The symbols move the states like this.
vu: q293->q85, q748->q779, q440->q914, q311->q757, q267->q197, q822->q686, q832->q310, q390->q134, q183->q57, q491->q746, q418->q86, q310->q517, q216->q624, q134->q30, q996->q142, q339->q992, q375->q45, q517->q517, q786->q286, q377->q48, q136->q351, q914->q641, q741->q31, q886->q56, q57->q133, q435->q786, q157->q375, q324->q578, q353->q699, q31->q996, q56->q183, q85->q822, q675->q954, q195->q757, q43->q157, q459->q228, q286->q293, q593->q901, q782->q104, q588->q588, q881->q741, q219->q134, q159->q753, q531->q816, q901->q665, q230->q267, q555->q219, q86->q418, q142->q787, q277->q832, q345->q928, q680->q517, q705->q748, q992->q666, q348->q576, q166->q680, q816->q881, q954->q705, q425->q324, q623->q136, q45->q392, q104->q310, q916->q390, q540->q459, q624->q992, q578->q43, q803->q675, q928->q462, q283->q345, q844->q86, q641->q461, q538->q779, q757->q273, q779->q803, q330->q286, q197->q886, q917->q166, q98->q219, q51->q623, q262->q678, q351->q283, q568->q699, q576->q623, q529->q418, q30->q31, q679->q555, q792->q576, q989->q230, q461->q435, q746->q98, q615->q311, q665->q51, q462->q540, q678->q916, q48->q623, q787->q588, q699->q348, q273->q425, q686->q568, q228->q675, q666->q339, q392->q339, q753->q641, q133->q166
li: q293->q881, q748->q593, q440->q435, q311->q324, q267->q578, q822->q555, q832->q916, q390->q996, q183->q283, q491->q51, q418->q822, q310->q390, q216->q195, q134->q142, q996->q816, q339->q992, q375->q330, q517->q48, q786->q588, q377->q568, q136->q517, q914->q786, q741->q311, q886->q133, q57->q345, q435->q392, q157->q568, q324->q375, q353->q753, q31->q310, q56->q624, q85->q699, q675->q538, q195->q197, q43->q392, q459->q705, q286->q757, q593->q623, q782->q917, q588->q159, q881->q615, q219->q262, q159->q757, q531->q310, q901->q136, q230->q56, q555->q310, q86->q576, q142->q85, q277->q678, q345->q593, q680->q98, q705->q803, q992->q230, q348->q461, q166->q746, q816->q425, q954->q283, q425->q157, q623->q219, q45->q216, q104->q277, q916->q166, q540->q166, q624->q273, q578->q45, q803->q51, q928->q228, q283->q216, q844->q822, q641->q286, q538->q216, q757->q578, q779->q665, q330->q666, q197->q593, q917->q390, q98->q462, q51->q166, q262->q134, q351->q462, q568->q914, q576->q816, q529->q792, q30->q844, q679->q832, q792->q679, q989->q886, q461->q293, q746->q86, q615->q753, q665->q917, q462->q917, q678->q30, q48->q377, q787->q741, q699->q741, q273->q43, q686->q440, q228->q748, q666->q267, q392->q624, q753->q230, q133->q928
se: q293->q435, q748->q517, q440->q782, q311->q142, q267->q195, q822->q142, q832->q555, q390->q262, q183->q197, q491->q310, q418->q390, q310->q914, q216->q741, q134->q348, q996->q262, q339->q375, q375->q578, q517->q917, q786->q641, q377->q529, q136->q665, q914->q757, q741->q588, q886->q230, q57->q886, q435->q914, q157->q324, q324->q57, q353->q330, q31->q390, q56->q267, q85->q753, q675->q540, q195->q928, q43->q353, q459->q928, q286->q461, q593->q538, q782->q377, q588->q286, q881->q615, q219->q104, q159->q353, q531->q996, q901->q779, q230->q779, q555->q782, q86->q917, q142->q134, q277->q517, q345->q133, q680->q136, q705->q228, q992->q216, q348->q686, q166->q623, q816->q286, q954->q459, q425->q45, q623->q901, q45->q43, q104->q816, q916->q353, q540->q345, q624->q339, q578->q157, q803->q277, q928->q351, q283->q57, q844->q31, q641->q348, q538->q954, q757->q666, q779->q705, q330->q45, q197->q989, q917->q283, q98->q517, q51->q136, q262->q277, q351->q183, q568->q85, q576->q418, q529->q746, q30->q916, q679->q568, q792->q491, q989->q540, q461->q277, q746->q746, q615->q741, q665->q803, q462->q992, q678->q832, q48->q491, q787->q435, q699->q822, q273->q615, q686->q816, q228->q345, q666->q216, q392->q157, q753->q881, q133->q56

The rows follow the links: the fewer symbols apart two states are, the more alike their rows tend to be.

Known rows, each with its state:
124 -76 -120 23 160 -62 -130 -104 63 -133 31 -94 71 59 1 -19 -68 -5 -93 -24 -183 -220 117 -134 132 -11 -110 -14 -96 -182 123 -131 2 -134 -1 -92 -113 -74 62 -31 -137 76 151 114 -75 -17 -71 18 148 -96 -101 -134: q816
4 -1 -27 99 216 -1 -66 -110 114 35 99 -237 109 51 83 49 7 -145 17 -56 105 50 60 -159 59 -37 -60 -106 -180 -134 -84 83 -33 163 156 -33 -55 18 -27 -156 -17 80 184 13 6 -126 21 201 -18 35 -175 -186: q30
-183 111 141 -83 -195 110 82 -7 44 79 39 69 37 2 126 44 17 -103 -22 -120 -49 43 62 142 -14 -8 54 5 94 24 -56 156 45 -66 -37 77 -36 54 96 28 -133 -27 -278 -61 168 -84 163 60 -96 324 -35 3: q803
342 -104 -35 -1 86 -47 29 -61 -60 66 -94 -1 -65 -35 141 -100 116 -122 -152 2 -108 -33 44 -23 -46 -81 -88 61 120 -113 244 -22 -50 -208 23 -22 15 -20 -31 -89 34 -109 -17 -5 -122 72 -2 26 -97 -270 14 115: q273
-186 -42 18 29 -82 52 149 135 -27 241 69 72 87 -8 -126 84 -74 40 76 43 263 5 -98 31 -15 1 159 70 206 43 -92 30 0 -5 160 -36 124 -139 -9 175 72 105 -184 -46 151 36 67 27 90 115 83 93: q540
-90 -4 -42 18 105 -106 -66 -71 107 -180 92 -216 62 72 -1 -4 -72 -34 78 -49 -24 -35 45 -135 8 74 -21 -118 -384 116 -105 -4 0 83 42 77 -113 53 -39 -111 -35 -59 70 98 31 -217 31 -59 20 15 -61 -282: q310
-114 158 193 -58 -250 22 79 -3 -10 -127 25 70 59 -125 52 -31 74 -83 86 -196 -81 116 38 110 56 153 52 -106 82 136 -86 -36 14 -64 -117 120 -49 -8 -43 -168 -41 -210 -177 -66 86 -138 82 1 -87 95 77 -27: q51
314 -150 -78 -49 63 -168 52 -39 15 8 -25 -45 -40 5 99 -101 -51 -133 -45 84 -108 -141 34 -98 -36 -107 -45 62 19 40 255 -2 -20 -297 80 -115 10 -23 7 35 80 -148 -113 -8 -54 -28 43 -64 -2 -253 61 29: q157
-154 -43 -156 -3 12 17 -42 8 -6 -119 -26 -19 33 88 -40 28 25 255 -199 42 -105 -101 17 134 -80 52 12 20 -222 -104 -113 -27 -17 38 -127 237 -36 -60 10 60 -182 154 142 268 -117 39 -65 -186 20 0 -89 -31: q461
-68 -79 -151 52 -2 -19 -13 31 -67 -91 -64 -1 13 50 -28 2 81 233 -226 36 -77 -83 -17 130 -66 44 1 61 -133 -170 -51 -50 -67 23 -113 239 -53 -124 4 6 -127 163 145 247 -151 64 -92 -171 -25 -109 -81 46: q286
-6 -5 -101 -62 97 14 -178 -67 53 -172 17 20 -75 138 -73 23 -157 145 -35 92 -183 -219 89 -88 48 -57 -94 74 -133 0 95 -57 64 -40 -126 -137 -90 86 199 183 -90 122 112 39 -13 92 -51 -98 151 92 -61 -76: q686
80 17 -111 -49 126 147 -184 -111 -1 -105 -35 77 -34 108 -7 4 -37 57 -92 18 -210 -152 122 -43 111 -63 -139 21 28 -169 125 -119 51 -54 -134 -147 -112 20 149 59 -145 134 158 24 -38 172 -110 33 130 96 -117 -6: q85
-68 -22 -39 33 143 3 -62 -85 133 -17 88 -271 126 75 74 18 20 -146 47 -85 49 7 53 -115 6 21 -22 -146 -289 -48 -116 66 -21 96 152 99 -69 8 -79 -172 -32 -13 65 77 32 -185 52 91 -7 30 -163 -272: q262
-55 166 75 -19 -141 -152 -7 0 -1 -259 39 107 -68 -126 -76 -42 -136 37 136 -71 -153 -8 -9 -23 94 107 5 -33 -29 263 3 -108 69 -70 -214 -56 -57 75 11 -34 0 -188 -30 -90 38 -118 16 -100 13 29 187 -44: q48
-65 -48 -157 -1 23 72 -83 -12 -41 -145 -93 49 30 61 -65 17 62 203 -216 8 -156 -123 46 127 -17 12 -49 37 -89 -203 -7 -100 -15 -33 -117 150 -67 -86 38 45 -187 183 139 237 -140 120 -112 -118 58 -23 -116 14: q293
50 -5 34 -76 36 252 -31 96 -93 175 -141 76 -136 56 16 -37 184 -9 103 137 146 173 -129 107 -189 -50 55 -57 74 99 -50 21 53 160 90 21 147 67 -85 76 182 -53 -52 -74 -29 239 -42 -7 -41 -31 11 134: q195
-125 -55 2 45 -125 -3 118 173 -34 149 28 22 82 -77 -185 11 10 13 122 4 228 34 -144 18 -35 106 208 -30 141 87 -140 -107 -26 -5 209 62 144 -220 -152 19 151 -43 -135 15 69 25 3 -50 89 -96 126 44: q351
-127 69 87 -59 -123 138 107 32 22 201 40 93 0 54 98 87 -21 -45 -53 -7 63 45 61 111 -44 -103 43 99 178 -51 -12 221 12 -8 21 -40 22 80 160 144 -91 82 -207 -120 162 25 130 102 -83 293 6 101: q538
-21 -73 -131 87 42 61 -63 -7 -50 -34 -44 32 85 34 -18 43 79 146 -251 -46 -55 -78 47 82 41 58 -15 41 21 -320 -28 -95 -86 49 -52 169 -62 -140 24 -89 -141 253 207 200 -165 81 -86 -23 17 -83 -122 9: q787
27 13 57 -100 15 247 -95 60 -64 82 -142 32 -112 58 -31 -65 184 -46 220 126 81 166 -137 66 -131 -3 20 -121 3 177 -77 -90 49 131 35 -8 126 56 -118 44 160 -102 -74 -75 2 228 -70 -26 25 3 4 53: q56
3 94 69 -103 -1 306 -114 16 -64 69 -162 85 -141 90 46 -28 190 -64 141 70 19 201 -53 146 -128 -7 -25 -102 29 125 -58 -13 88 126 -50 -7 47 123 -61 24 81 -78 -38 -96 12 230 -37 14 -52 117 -54 95: q230
41 97 39 141 68 -151 -41 -37 -6 -62 60 55 -33 -94 -77 65 -202 36 -6 -9 53 24 39 -196 180 -49 -59 94 106 -49 87 42 -24 167 -108 -269 -20 103 90 7 33 137 274 -180 19 -54 -63 158 29 35 105 48: q418
107 -58 -52 86 61 135 -81 -39 -23 18 -55 43 76 -14 27 11 147 1 -196 -93 -107 -45 81 40 109 22 -70 5 176 -357 49 -126 -66 -10 -16 56 -27 -120 17 -152 -104 174 187 66 -133 119 -91 120 10 -69 -146 35: q741
-17 -12 -8 134 165 -56 -48 -106 101 -7 140 -203 119 4 28 57 -55 -131 32 -51 137 42 43 -214 121 13 -42 -69 -171 -102 -75 73 -37 188 119 -21 -46 -1 -31 -179 8 77 188 8 -1 -190 5 174 12 -27 -99 -212: q390

Each walk starts at a row. The symbols on each line, taken left to right, move it on to the next state.
Answer with the state's row; about right is enough.
158 -59 -12 32 38 164 -85 -50 -30 -26 -61 91 81 -34 46 -53 151 -82 -143 -83 -189 -68 108 38 122 36 -70 -9 250 -276 126 -182 -33 -123 -34 10 -48 -129 9 -133 -90 71 74 22 -114 178 -71 120 47 -82 -100 52
li li vu se vu li	336 -127 -56 -76 72 -124 60 -31 -23 57 -58 -43 -75 -17 104 -126 36 -125 -40 80 -63 -70 0 -59 -75 -84 -38 29 40 35 244 -2 -11 -269 113 -79 55 -11 -36 7 111 -223 -106 -12 -52 16 38 -66 -63 -265 59 80
vu vu li li vu se	-48 1 -140 34 101 23 -175 -39 33 -169 16 6 -28 99 -63 42 -106 194 -149 61 -161 -171 86 -18 72 -53 -89 71 -137 -124 13 -32 48 77 -142 -40 -109 40 153 83 -168 212 222 99 -60 74 -91 -47 116 92 -87 -66
-114 22 112 62 -198 -133 101 75 -17 -90 41 -27 121 -159 -42 -19 70 -32 59 -152 60 112 -60 34 56 210 104 -99 31 133 -136 -83 -33 10 -34 206 20 -137 -176 -207 37 -170 -62 50 -15 -173 47 -46 -72 -112 125 -34
vu vu vu li se li li	-135 58 130 95 -174 -121 114 95 -29 -39 71 14 126 -188 -94 14 -8 -43 141 -135 124 113 -85 -9 86 180 134 -106 118 141 -155 -94 -21 45 32 79 56 -118 -148 -166 81 -153 -25 -46 33 -162 26 21 -28 -81 166 -23
li vu vu vu vu se se	280 -112 -69 -14 110 48 -69 -125 -28 -28 -77 3 -14 29 132 -84 168 -80 -169 -30 -213 -67 104 7 -3 -61 -149 20 28 -249 196 -42 -45 -146 -27 -1 -70 -29 14 -114 -97 -1 87 85 -172 99 -80 59 -43 -180 -137 21
-92 -56 -168 -2 -5 -45 -26 48 -31 -108 -33 -19 -14 68 -54 19 -1 280 -208 59 -65 -114 -20 137 -102 0 37 89 -190 -105 -65 -11 -49 10 -107 223 -48 -45 17 89 -119 146 130 262 -128 28 -89 -207 0 -61 -70 -1
se li vu li	230 -143 -97 -4 49 6 -16 0 -106 8 -143 33 -105 25 90 -78 179 58 -208 68 -92 3 -28 123 -151 -34 -60 55 23 -173 109 -16 -60 -56 -42 174 7 -33 -47 -48 -22 5 75 143 -205 170 -62 -73 -77 -262 -66 122
vu li vu li li li	-127 -48 -130 29 -24 -12 -9 53 -43 -70 -53 18 28 42 -83 35 44 265 -197 19 -44 -85 -28 148 -90 57 35 71 -149 -125 -107 -55 -73 35 -100 253 -50 -70 -13 46 -144 170 120 258 -136 56 -87 -182 28 -77 -89 12
-161 -50 10 15 -63 19 128 85 26 230 90 50 74 17 -56 122 -115 66 -43 30 179 -64 -3 11 0 -77 118 133 194 -59 -8 127 -19 -36 160 -67 68 -85 101 223 -12 150 -195 -44 148 -14 104 41 47 176 33 98
se li li vu se	-168 38 41 -48 -113 69 149 26 46 186 102 79 46 44 48 108 -75 -2 -63 -26 91 -53 48 94 -6 -120 86 105 173 -52 -13 173 17 -75 63 -39 11 2 140 158 -117 114 -237 -83 194 -9 161 73 -18 293 -11 69
vu vu li vu se se	-159 137 183 -80 -262 86 88 -18 30 -57 -26 99 42 -87 103 -3 95 -148 43 -179 -95 117 41 159 34 97 48 -84 81 63 -70 21 23 -76 -86 145 -46 13 -5 -145 -109 -145 -222 -60 98 -108 115 15 -143 194 7 -31
-146 122 161 -110 -183 172 67 0 38 73 -12 110 -6 8 136 45 69 -108 -6 -75 -63 99 57 171 -33 -29 42 -13 111 22 -22 131 47 -54 -67 31 -28 94 109 46 -133 -45 -277 -88 139 7 153 47 -87 322 -51 40
vu se vu vu se	-111 -61 -147 -26 17 -65 -64 13 -23 -175 -78 -43 -34 102 -77 -3 -43 245 -158 86 -114 -136 -20 96 -82 7 -14 45 -243 -27 -37 -42 -3 2 -127 171 -46 -29 58 110 -108 119 98 236 -105 29 -63 -246 48 -44 -70 -38
se vu se li vu	-95 -33 -154 0 -23 18 -54 38 -39 -111 -72 24 10 86 -66 2 13 262 -179 49 -102 -107 7 122 -74 29 7 39 -159 -134 -108 -54 -30 14 -135 217 -42 -54 15 60 -140 163 140 246 -122 96 -90 -181 35 -28 -84 4
-176 28 44 -43 -111 65 142 16 33 216 85 79 61 19 9 104 -96 -2 -60 15 130 -23 14 71 -7 -118 90 127 186 -60 -10 167 20 -53 87 -56 32 -27 141 201 -66 129 -217 -77 162 -18 128 68 -3 264 -9 93
se li vu vu se	-166 60 115 143 -159 -196 101 85 10 -48 114 5 98 -163 -125 40 -83 -6 110 -87 188 115 -107 -81 107 155 143 -48 52 117 -166 -24 -25 111 58 64 50 -90 -122 -148 83 -36 -18 -27 32 -230 34 20 -15 -65 170 -63
se se vu vu se se	-106 147 164 -103 -257 133 39 2 -2 -43 -22 102 31 -71 99 -20 130 -120 65 -175 -118 109 60 157 7 70 60 -101 92 88 -70 -31 51 -78 -113 116 -54 38 20 -114 -99 -156 -248 -71 94 -35 99 21 -102 188 -1 -8
283 -128 -68 -9 52 -151 102 -63 -65 75 -90 -43 -74 -8 145 -63 85 -25 -150 71 -38 32 -41 42 -160 -111 -75 88 -54 -72 169 164 -98 -87 -32 96 11 37 -23 -26 48 -96 16 70 -135 -7 -5 -70 -172 -245 -9 136
vu vu li li vu se	73 -33 -78 94 196 111 -164 -103 60 -25 28 -65 105 57 45 13 7 -51 -100 -51 -92 -122 130 -123 165 -39 -107 -50 -10 -270 49 -83 -1 32 68 -88 -82 -51 56 -103 -103 194 199 31 -45 53 -53 161 90 31 -198 -115
li vu se li se	92 8 -45 -35 22 264 -134 -34 -59 -83 -105 96 9 34 50 -52 170 30 -140 -44 -210 -51 86 99 48 2 -95 -20 138 -237 55 -189 10 -38 -106 54 -66 -47 31 -85 -137 81 104 50 -105 222 -104 43 46 -3 -140 59
